Rows and roughly how far along a hidden order each lies, from 0 to 12
(in the rows, 100 means zero)
[127 109  89 114 102 101 119  64  77 114 132 125 124  89 122  70  96  86
  89  76  90 107 106 110 128  93 124 109  76 101 106  86 111 110  96 112
  97 126  81  88  79 135 125  92 106  82 141 121 116 104 122 117  98 128
  96  96  95  89] -> 3
[101  93 107 101 115 110 101 116  98  77  80 101  77  76  96 129 111  96
 101 112 126  90  86  90  88 107  85  83  90  78  92 117  87  95 122 107
  90  56 131 108 113  47  92  82 117 118 111  79  51  88 104  86 111  74
 104 102 125  88] -> 12
[ 90 115 106  81  93 106  96  78  88 110 108  99 112 142  95  92  97 112
  96  96  79 110  96 100 107  99 110 116 108  85 105  65  91 121  81  84
 120 156  78 116 104 148 112 125  93  84  55  88 139 128  97 132  96  82
 101  96  88  89] -> 2
[106 114  97  94  76 108  94 102 102 109 112  95  95  91 102 108  86  94
 101 102  73 113 109  70 115  94 113 122  93 110 112  93  90 101  83  95
 101 111  91  69 108 126 113 103  98  85  44  99 154 109 112 117  90  83
  87 115  89  59] -> 0
[ 96 107  98 100 102 109 103  68  87  98 114 109 126 124  97  65  96 115
  94  90 117  90  98 119 114  99  94 108  96  93  88  85  93 115  94 110
 117 135  84 129  85 131 114 114  95 112 138  90  99 150 105 143  94 109
 105  80 113  71] -> 7
[ 95 109 107  73  94  98  90  82 101 126  90 108 116 146  95 112 106 115
  88  88  81 116  81  99 102 101 112 112 114  89 108  61 111  98  85  77
 106 154  71 150 109 142  95 107  85  91  28  95 151 114  87 139 110  81
  84 111  82 109] -> 1
[ 72  98  97  80  83 113  98 120 101 108  93  84  94  96  76 134  87 104
 110 116  69  96 123  78 107  98  99  94 106  87 110  98  87 114  92  94
 101  96 114  58 126 110 107 112 103  87  64  92 123  88  99  79  94  94
  94 107  90  95] -> 5
[108 109 122  52 111 114  67  99  81 110  73 116  82 145 110 135 135 112
  92  62 132 100  27 110 104 119 104  89 124  76  98  75 102 102 100  85
  98 115  65 143 115  97  90  97  93 146  13  83 116 119  95 150 129  55
  68 102 106 116] -> 10
[ 70  98 106  95  92 107  91 121 122  86  85  76 100  83  73 119  86 108
 113 136  78 101 111  63  72 102  92 112  97  90 108 104  78  78 108  96
  93 105 116  95 112  84  92 110 113  82  64  90 124 105  85  70  78  78
 110 115 101  95] -> 5
[107 101  87 129  88 108 119 100  95  88 135 100  92  43 115  91  83  71
 109 116  86  96 128  73 103  95 108 105  55 103 121 102  79 106 110 116
  82  87 112  41  95  85 129  93 137  69 130 113 107  87 124  40  79 109
 120 102 103  70] -> 3
[108 103 105 110  97 128  98 108  99  58 103 100  84  60 103 100 103  85
 103 102 115  97  79  79  95 112 102 100  84  77 106 107  73  92 118 104
  90  74 124  73  98  66 108  93 132 109 114  86  75 116 115  82  96  74
 108 110 123  55] -> 9
